In the rows, zero is written as 128.
Each row of numbers belongs to one of the nodes below and depends on some of the facts about them. Some rows are named. Which node is each other row?

How the nodes are related:
badrem -ρ-> a; badrer -ρ-> a; bedre -ρ-> b; belem -ρ-> a; beplu -ρ-> d; bezo -ρ-> c
birun -ρ-> d; bisok -ρ-> d; braflir -ρ-> b; brevel -ρ-> a; brozis -ρ-> d; brugul -ρ-> d
brure -ρ-> d; buri -ρ-> a; daplam -ρ-> a; dasam -ρ-> a; dasku -ρ-> a; defol -ρ-> a
denuk -ρ-> a; digrapu -ρ-> d; dizasul -ρ-> a; draves -ρ-> d; dreska -ρ-> b; drinul -ρ-> b
drodu -ρ-> e; drofloku -ρ-> e; drude -ρ-> b; drudroste -ρ-> c; drunatrir -ρ-> e; drusur -ρ-> a
duda -ρ-> a; dugruru -ρ-> c; duloplom -ρ-> d; dutri -ρ-> a; feran -ρ-> c; feru -ρ-> a
festun -ρ-> c; flagrun -ρ-> e; flatrer -ρ-> a; fliban -ρ-> a; flugam -ρ-> a; flukim -ρ-> b
flukle -ρ-> a; fluske -ρ-> d; fofil -ρ-> a; foflol -ρ-> a; foma -ρ-> a; fovabro -ρ-> d
fubal -ρ-> a; fuflugru -ρ-> b; fupon -ρ-> a; gagu -ρ-> a; gelil -ρ-> e; gerur -ρ-> a
gesker -ρ-> b; gitro -ρ-> a; gobrem -ρ-> b; gradol -ρ-> c; gragro -ρ-> b; grevim -ρ-> c
griplen -ρ-> a; griploklen -ρ-> a; gripus -ρ-> a; griton -ρ-> c; gruplin -ρ-> d; guplor -ρ-> b
kanuk -ρ-> a; kanum -ρ-> a; kema -ρ-> e; keplom -ρ-> a; kistik -ρ-> a; klebus -ρ-> a
kleplu -ρ-> b; klibrem -ρ-> c; kliple -ρ-> a; klokle -ρ-> b; klovo -ρ-> b; klovus -ρ-> a
kolotun -ρ-> a; kostur -ρ-> a; kubri -ρ-> b; kunal -ρ-> a; ledure -ρ-> a; lubrefim -ρ-> b
mipu -ρ-> e; mistu -ρ-> b; mistum -ρ-> a; mizal -ρ-> b; moko -ρ-> d; mulis -ρ-> a
muzo -ρ-> a; nagrin -ρ-> b; naki -ρ-> a; nedo -ρ-> a; nestil -ρ-> e; nitok -ρ-> c
noduvon -ρ-> a; nogik -ρ-> b; pabrak -ρ-> b; pili -ρ-> d; piplo -ρ-> e; pivu -ρ-> b
plalo -ρ-> a; plaperom -ρ-> a; plazu -ρ-> b; plestu -ρ-> a; plevuder -ρ-> a; plograklon -ρ-> b
plomin -ρ-> c; pluflun -ρ-> a; pufe -ρ-> a; radrir -ρ-> b; redaflen -ρ-> b; redro -ρ-> e
reta -ρ-> e; ridal -ρ-> a; rorus -ρ-> d; rubrepel -ρ-> c; rulu -ρ-> b; rumes -ρ-> e
semu -ρ-> a; setrukel -ρ-> d; sibrul -ρ-> a; siklu -ρ-> c; skeflan -ρ-> b; skeflel -ρ-> a
skisku -ρ-> e; sonok -ρ-> a; stagrir -ρ-> a; stelak -ρ-> b; stokun -ρ-> a; stuflogir -ρ-> a
stuske -ρ-> d; stuste -ρ-> b; supum -ρ-> b; tastol -ρ-> a; tesalal -ρ-> b; tobal -ρ-> a
totor -ρ-> a; trabra -ρ-> a; tradul -ρ-> a; trinir -ρ-> b; triti -ρ-> b; troki -ρ-> e
truzedru -ρ-> a; tudraron -ρ-> c; vasku -ρ-> a; venas -ρ-> c; vestes -ρ-> a; vodumum -ρ-> a
vosil -ρ-> c; vugun -ρ-> b; zaflu -ρ-> a; zanuk -ρ-> b; zasen -ρ-> a; zatribuk -ρ-> c
zedrol -ρ-> b; zeklu -ρ-> a; zepigu -ρ-> a; zetupam -ρ-> d; ziflo -ρ-> a; ziro -ρ-> b
zisem -ρ-> b; zoluda -ρ-> a; zupa -ρ-> b; badrem -κ-> pufe; badrer -κ-> rulu; bedre -κ-> kubri
belem -κ-> keplom; beplu -κ-> kunal; bezo -κ-> klovus; birun -κ-> dizasul; bisok -κ-> bezo; braflir -κ-> pluflun
brevel -κ-> gobrem; brozis -κ-> flatrer; brugul -κ-> gruplin; buri -κ-> skeflel; daplam -κ-> vosil; dasam -κ-> skeflan
defol -κ-> draves; denuk -κ-> mistum; digrapu -κ-> tradul; dizasul -κ-> plomin; draves -κ-> piplo; dreska -κ-> tastol
drinul -κ-> dasam; drodu -κ-> zanuk; drofloku -κ-> plaperom; drude -κ-> plalo; drudroste -κ-> zoluda; drunatrir -κ-> brure
drusur -κ-> zasen; duda -κ-> nedo; dugruru -κ-> semu; duloplom -κ-> foflol; dutri -κ-> foma; feran -κ-> totor
feru -κ-> vodumum; festun -κ-> zeklu; flagrun -κ-> lubrefim; flatrer -κ-> gitro; fliban -κ-> fluske; flugam -κ-> zetupam
flukim -κ-> dreska; flukle -κ-> venas; fluske -κ-> plevuder; fofil -κ-> brozis; foflol -κ-> mizal; foma -κ-> gerur
fovabro -κ-> klovo; fuflugru -κ-> trabra; fupon -κ-> pili; gagu -κ-> gragro; gesker -κ-> stuflogir; gitro -κ-> ridal
gobrem -κ-> muzo; gradol -κ-> duloplom; gragro -κ-> kostur; grevim -κ-> braflir; griplen -κ-> tobal; griploklen -κ-> flukle
gripus -κ-> belem; griton -κ-> feran; gruplin -κ-> feru; guplor -κ-> ledure; kanuk -κ-> ziflo; kanum -κ-> fofil
kema -κ-> stokun; kistik -κ-> tudraron; klebus -κ-> fliban; kleplu -κ-> nagrin; klibrem -κ-> kolotun; kliple -κ-> birun
klovo -κ-> vestes; klovus -κ-> naki; kolotun -κ-> kleplu; kostur -κ-> griton; kubri -κ-> ziro; kunal -κ-> gradol
ledure -κ-> redro; mipu -κ-> drinul; mistu -κ-> guplor; mistum -κ-> pabrak; moko -κ-> truzedru; mulis -κ-> brugul
muzo -κ-> drude; nagrin -κ-> drudroste; naki -κ-> gripus; nedo -κ-> zatribuk; nestil -κ-> tesalal; nitok -κ-> rubrepel
noduvon -κ-> reta; nogik -κ-> klokle; pabrak -κ-> pivu; pili -κ-> griploklen; piplo -κ-> plestu; pivu -κ-> flagrun
plalo -κ-> defol; plaperom -κ-> stagrir; plazu -κ-> vasku; plestu -κ-> badrer; plevuder -κ-> zepigu; plograklon -κ-> kanum
plomin -κ-> stuste; pufe -κ-> nitok; radrir -κ-> dugruru; redaflen -κ-> mipu; redro -κ-> fuflugru; reta -κ-> fovabro
ridal -κ-> zaflu; rorus -κ-> siklu; rubrepel -κ-> duda; rulu -κ-> nestil; rumes -κ-> kanuk; semu -κ-> troki
setrukel -κ-> stelak; siklu -κ-> grevim; skeflan -κ-> zupa; skeflel -κ-> zisem; skisku -κ-> daplam; sonok -κ-> kema
stagrir -κ-> plograklon; stelak -κ-> gesker; stokun -κ-> kliple; stuske -κ-> flukim; stuste -κ-> dutri; supum -κ-> gagu
tastol -κ-> flugam; tesalal -κ-> beplu; tobal -κ-> redaflen; totor -κ-> drusur; trabra -κ-> stuske; tradul -κ-> skisku
trinir -κ-> dasku; triti -κ-> plazu; troki -κ-> moko; truzedru -κ-> sonok; tudraron -κ-> mulis; vasku -κ-> denuk
venas -κ-> klibrem; vestes -κ-> rorus; vodumum -κ-> festun; vugun -κ-> trinir; zaflu -κ-> rumes; zanuk -κ-> klebus
zasen -κ-> zedrol; zatribuk -κ-> vugun; zedrol -κ-> setrukel; zeklu -κ-> drunatrir; zepigu -κ-> noduvon; zetupam -κ-> bisok
ziflo -κ-> radrir; ziro -κ-> supum; zisem -κ-> mistu; zoluda -κ-> bedre; zupa -κ-> badrem

Some nodes and their rows:
[92,121,126,137,151,115,114,123,113,115,122,141,114,92,172,124,123,102,92,148,115,117,157,118,129,100]: semu
[134,77,140,99,145,94,163,125,82,128,87,168,136,97,167,125,120,85,103,138,127,103,153,119,130,139]: gruplin
[106,101,113,134,148,101,124,127,112,119,136,132,100,100,151,135,123,107,99,123,121,115,161,117,141,103]: fliban
[94,122,123,135,147,115,109,116,114,116,114,146,114,96,172,131,124,103,83,149,117,110,160,110,132,95]: truzedru
[144,121,97,65,120,125,147,116,128,128,134,163,119,74,155,114,141,63,126,148,121,108,140,129,143,108]: rulu
[135,111,122,60,149,155,156,89,124,137,153,161,98,73,149,127,133,81,104,151,107,121,147,120,139,115]: klokle
[81,122,157,99,139,112,178,140,114,156,126,156,133,86,153,137,122,85,117,133,158,104,145,98,133,90]: mipu
[139,103,118,60,148,143,149,100,122,135,147,152,108,76,150,124,135,83,105,141,119,118,139,126,144,107]: braflir
[119,68,140,90,143,89,161,136,81,129,84,170,128,92,159,120,115,73,80,139,124,105,164,122,126,140]: bisok
[95,124,139,135,138,72,126,102,106,115,132,124,90,93,151,123,134,94,97,138,117,109,160,115,136,112]: gagu
[123,97,119,51,141,122,143,118,119,134,137,154,108,69,145,115,133,58,79,148,126,115,148,136,135,101]: fuflugru
[105,101,140,94,139,110,137,144,128,140,84,157,132,98,145,139,143,119,82,163,95,91,111,101,127,112]: plomin
[128,129,129,58,143,124,141,94,110,130,138,134,118,74,148,120,145,59,100,140,125,110,129,126,148,116]: zedrol
[126,97,147,97,145,95,161,115,73,126,86,155,136,96,163,127,124,74,99,133,122,100,148,113,138,153]: setrukel
[114,78,159,96,130,66,156,134,132,140,102,151,102,93,140,122,148,135,104,165,98,98,114,115,119,111]: drudroste
[71,117,154,94,134,117,175,140,118,152,121,151,127,81,158,123,120,94,115,132,152,106,147,98,143,100]: drofloku
[83,100,121,127,142,87,124,139,111,121,132,142,91,87,145,124,119,78,71,141,115,117,178,124,125,104]: tastol
[108,94,110,134,150,104,123,128,111,119,136,129,99,102,149,137,123,112,99,117,121,115,159,116,146,103]: vestes

Which node is each row?
No name comes twice in this set of rows, the named rows included.
[147,88,107,56,149,138,142,110,120,133,141,139,115,84,148,127,134,93,105,123,132,115,130,130,157,101] | klovo
[132,118,124,60,146,139,148,94,117,133,145,149,109,73,150,123,138,71,102,146,117,116,139,124,143,113] | gesker
[141,114,108,63,130,127,145,112,123,130,137,157,117,74,155,117,141,67,116,146,124,111,138,130,141,104] | drude
[127,114,127,62,153,149,138,110,119,129,134,150,128,70,171,110,135,80,105,153,125,121,127,138,136,102] | radrir
[107,97,130,137,138,76,130,116,118,119,135,144,86,94,158,123,126,111,103,145,120,115,168,123,125,95] | flukle
[114,75,153,97,131,73,155,141,133,142,102,156,106,93,140,123,145,135,105,165,99,99,115,116,118,109] | klibrem
[91,106,123,132,144,92,126,131,111,120,135,141,93,90,149,127,123,88,85,140,114,116,172,121,126,104] | naki
[111,120,129,143,153,91,131,124,105,123,143,144,106,99,149,145,129,86,102,141,122,114,162,119,115,93] | nedo
[140,112,124,63,150,139,152,98,119,136,148,158,111,76,150,128,137,73,106,150,120,118,140,126,133,103] | trinir
[60,120,162,98,146,132,174,150,118,148,124,147,138,73,172,109,117,98,124,136,150,119,138,109,138,104] | rumes
[99,118,125,137,153,121,139,107,116,124,150,151,83,92,148,139,120,102,98,145,97,123,176,106,128,116] | dasku

The same nodes again, as new rows of numbers:
Some nodes and their rows:
[135,101,115,125,149,161,151,115,127,138,78,113,127,135,138,130,138,150,132,131,131,114,134,153,113,147,103,127,137,126,97,138,161,149,109,140,125,118,142,157,125,115,120]: flugam
[126,108,134,161,121,112,99,132,132,168,116,129,104,138,101,121,101,74,133,125,105,166,136,108,137,101,129,120,132,138,125,133,79,88,131,128,137,156,96,119,123,147,94]: rorus
[101,157,118,102,121,110,117,116,149,170,139,136,143,128,139,116,161,114,120,122,123,131,110,109,135,162,135,120,123,127,149,121,104,118,75,87,133,128,168,96,145,138,131]: drofloku
[121,144,148,104,98,105,113,147,98,102,149,129,131,126,121,135,151,128,124,139,114,119,132,132,107,104,139,115,128,130,151,104,121,130,134,113,113,141,123,114,115,146,144]: redaflen
[137,136,119,139,124,130,121,132,148,136,140,130,117,135,135,132,140,124,144,115,136,112,131,140,114,132,103,132,120,112,128,140,151,163,141,140,135,93,145,130,152,129,122]: duda
[130,121,97,173,149,137,135,120,135,141,144,137,119,138,122,131,104,108,127,133,115,125,157,112,134,138,96,126,139,131,113,120,131,130,146,169,131,109,143,154,150,103,107]: vestes
[135,126,114,142,141,148,142,123,135,132,115,125,125,133,134,131,126,139,132,123,132,124,134,138,126,138,108,131,130,123,109,135,152,145,132,146,131,112,138,150,137,111,120]: skeflel
[124,122,128,157,140,148,132,120,144,141,119,125,126,129,123,129,136,137,132,113,157,76,134,127,142,131,119,147,135,121,113,143,151,141,128,151,123,110,101,143,133,113,120]: stuflogir
[121,143,148,107,104,113,121,140,93,99,140,127,134,124,122,135,144,137,119,140,117,118,135,127,117,103,145,117,134,135,142,105,120,118,133,116,110,149,112,122,109,134,140]: plazu
[136,181,139,86,117,141,93,129,83,88,150,122,137,124,127,138,121,134,130,129,126,142,146,105,123,132,157,126,140,139,142,116,113,99,134,104,100,153,176,111,97,125,125]: nagrin
[119,117,151,118,96,88,145,153,98,122,165,127,136,123,95,127,156,160,120,142,122,107,122,125,123,90,152,110,149,133,138,101,137,120,137,110,105,153,113,124,110,138,160]: zedrol
[136,131,144,131,116,126,92,131,133,154,100,120,112,134,116,123,108,97,141,111,121,180,121,120,135,110,144,127,121,132,123,150,92,94,124,107,138,154,106,112,111,150,98]: pili
[128,61,144,110,157,122,122,112,136,114,137,135,128,109,126,116,118,111,122,152,160,89,112,115,131,154,151,154,133,134,161,146,104,126,112,124,124,142,125,93,118,161,155]: vosil
[137,169,143,121,116,124,126,130,96,92,136,129,135,119,121,132,145,168,116,134,113,128,125,110,118,92,150,108,96,127,137,89,108,135,147,126,127,145,89,128,105,133,151]: tesalal
[120,126,168,149,119,100,118,135,122,158,103,119,117,131,135,128,148,123,123,121,106,176,104,112,130,76,140,126,124,136,142,158,78,74,158,97,155,149,79,124,121,136,98]: brozis
[145,85,130,113,163,126,132,110,134,107,142,139,128,109,132,116,107,132,120,154,140,129,106,111,122,147,150,137,109,130,156,133,96,138,130,127,142,139,129,99,122,157,163]: gradol
[152,156,109,161,148,151,146,116,140,128,121,130,125,129,133,129,118,161,130,117,125,138,128,120,130,123,112,121,94,115,105,121,139,159,153,158,149,105,116,154,139,108,130]: defol
[134,134,114,146,139,143,138,124,138,132,122,126,125,132,134,131,120,135,133,121,133,125,135,132,132,135,110,133,127,122,112,136,147,142,138,148,132,108,134,149,139,109,118]: kistik

Which node is each row?
No name comes twice in this set of rows, the named rows included.
[151,172,108,126,150,172,109,110,130,119,129,123,127,133,145,136,100,130,142,108,141,147,149,114,136,161,121,142,132,127,112,148,140,123,139,137,124,111,187,137,128,99,100] | kolotun
[106,157,116,94,109,99,107,123,154,170,152,139,136,131,137,116,169,99,129,121,121,131,108,119,121,161,129,118,115,119,158,120,108,136,77,84,134,117,182,84,153,155,134] | mipu
[144,143,110,152,142,147,143,119,139,130,121,130,126,131,135,130,120,148,131,118,129,133,132,127,129,127,112,127,112,119,108,128,143,152,148,154,142,106,125,151,140,109,126] | muzo
[146,140,144,152,120,127,108,125,136,151,96,123,112,131,112,119,113,126,134,109,116,175,109,109,135,88,146,117,90,123,118,134,85,114,138,120,154,152,64,120,112,151,114] | beplu
[139,134,117,140,123,128,124,135,147,136,144,130,117,136,135,132,138,121,144,118,131,121,132,141,112,132,102,129,120,113,127,138,151,165,143,140,136,91,149,131,155,130,122] | dasam
[103,130,115,82,128,123,128,110,138,174,100,126,143,134,139,114,170,120,121,133,119,126,109,132,117,171,127,114,127,129,134,120,117,129,50,84,125,135,178,102,133,147,135] | redro
[133,111,118,134,145,156,144,116,130,136,92,117,127,135,137,131,136,145,132,124,137,107,135,143,122,142,108,134,134,124,104,139,156,144,119,142,126,114,134,152,129,113,119] | klovus
[143,154,111,136,145,157,125,116,134,124,124,126,126,133,141,134,111,130,138,114,137,136,142,123,133,148,116,139,127,123,111,140,142,133,140,144,130,109,159,144,135,105,109] | griploklen
[119,137,125,148,135,130,154,134,138,118,120,129,135,128,160,138,122,133,122,122,124,149,123,147,141,122,109,137,127,128,120,143,142,121,156,141,146,105,111,157,148,93,115] | ziflo
[129,95,154,147,103,98,122,145,140,176,117,121,112,133,91,115,129,118,138,116,126,157,108,125,138,87,148,121,132,129,120,146,110,99,126,106,134,156,84,116,115,157,119] | setrukel
[133,60,121,125,165,113,126,114,129,118,158,144,123,115,123,117,96,95,119,167,128,124,127,105,124,157,135,137,137,141,161,129,91,119,127,137,131,143,155,98,131,155,146] | siklu
[149,142,140,151,119,127,110,127,137,153,97,124,111,131,112,118,112,130,135,110,109,189,109,111,132,87,144,113,82,123,115,130,84,117,142,121,157,150,69,122,114,151,116] | draves
[120,116,137,128,92,116,110,153,149,127,87,127,119,133,128,122,74,65,135,110,114,211,112,172,150,107,140,127,119,135,118,141,113,95,116,117,145,153,71,119,123,146,104] | moko

Now the same nodes, written a new way:
Some rows with their names:
[97,119,134,142,151,109,118,131,109,120,160,124,146,113,125,166,153,125,149,117,145,80,120,129,164,98,143,154,158]: brure
[115,119,113,118,112,132,118,140,120,159,126,118,128,166,175,132,101,156,139,139,114,136,118,131,146,140,137,128,146]: nogik
[145,163,121,121,116,136,134,141,149,135,89,118,128,125,104,139,148,126,124,95,126,142,158,129,125,120,130,141,100]: sonok
[138,142,145,172,134,133,139,150,139,108,139,118,150,120,132,149,151,91,112,100,165,99,161,120,128,156,108,144,116]: vodumum
[141,148,147,165,133,128,127,125,138,122,121,135,117,125,95,104,140,109,105,124,146,114,126,120,98,122,111,128,88]: naki
[135,105,103,101,128,118,118,148,104,147,141,107,123,190,168,145,117,157,144,146,117,126,127,130,151,136,167,104,130]: klovo
[141,145,141,158,133,129,128,127,136,118,118,133,121,121,101,110,139,110,106,123,146,117,130,121,101,130,112,126,93]: buri
[127,110,107,109,121,124,118,145,110,152,135,111,124,180,171,139,110,157,142,144,116,130,123,130,149,137,155,114,136]: zanuk
[118,103,149,148,115,128,139,109,121,148,173,160,119,140,99,113,141,93,165,135,87,122,100,140,121,102,104,129,132]: redro
[142,138,134,142,131,131,131,130,136,112,111,127,127,114,112,127,137,111,109,117,147,122,141,122,110,138,115,125,101]: tradul
[115,132,132,154,116,128,111,133,121,174,141,127,113,180,151,98,107,152,133,149,113,123,95,127,128,117,129,132,127]: dreska
[141,138,135,146,131,130,132,133,136,110,115,126,130,116,114,130,139,109,110,115,150,120,143,121,112,140,115,127,103]: vasku
[141,127,109,157,143,154,126,121,139,80,112,109,131,98,103,117,119,142,131,128,146,125,138,118,96,140,82,125,110]: badrer
[99,131,143,157,152,103,106,111,107,139,157,143,116,124,87,116,148,136,142,140,131,81,82,127,133,66,141,145,130]: stuske
[114,112,99,126,118,145,114,136,121,142,128,108,129,156,170,128,92,172,150,143,113,136,116,128,139,140,118,128,151]: gobrem
[123,117,124,96,95,137,148,125,135,159,140,138,134,138,111,157,148,110,187,100,67,153,135,151,152,99,126,144,147]: kema
[115,128,126,142,115,130,113,137,120,170,137,126,119,176,159,109,105,153,135,145,113,127,101,128,134,126,131,130,133]: mistu
[150,165,128,121,112,135,134,140,152,135,94,114,130,127,100,143,147,128,128,91,128,142,154,131,124,113,129,144,100]: kliple

Which node is each row?
No name comes twice in this set of rows, the named rows included.
[126,141,113,102,94,135,121,146,135,177,117,104,131,176,163,149,109,170,156,116,100,151,126,138,157,116,147,144,145] | stuste
[158,127,125,128,143,119,130,136,123,101,122,119,124,134,105,135,149,113,113,125,150,115,148,122,113,136,139,107,88] | fliban
[72,110,92,121,164,113,113,129,91,128,115,148,126,105,134,130,154,131,127,138,120,95,125,123,157,120,156,133,148] | brozis
[151,158,134,128,116,133,133,135,150,127,103,116,130,124,101,141,142,124,125,97,135,136,148,129,120,116,124,140,100] | dutri
[116,138,100,136,141,137,131,144,125,122,79,141,123,113,130,111,150,108,95,119,130,129,163,118,119,164,126,121,101] | zaflu
[118,90,135,120,112,132,146,118,120,134,164,148,134,128,123,145,138,92,171,123,92,131,122,143,140,123,109,128,152] | flagrun
[106,126,111,122,143,108,95,121,107,134,162,157,152,106,107,151,119,137,152,138,137,98,93,143,137,101,155,142,155] | pili
[114,114,102,125,117,144,116,135,122,145,127,107,128,157,171,128,93,171,149,142,113,136,117,128,140,138,120,128,150] | mizal
[120,102,115,105,166,92,112,124,90,110,157,122,125,133,104,162,158,141,153,139,137,84,115,130,156,85,178,117,131] | fovabro
[97,138,108,103,138,114,115,129,116,146,117,126,130,118,109,157,155,151,157,110,111,112,125,136,166,78,163,155,147] | moko
[121,131,111,144,143,135,131,138,123,112,93,140,123,111,129,112,144,104,93,125,140,122,154,117,113,163,120,117,101] | stagrir

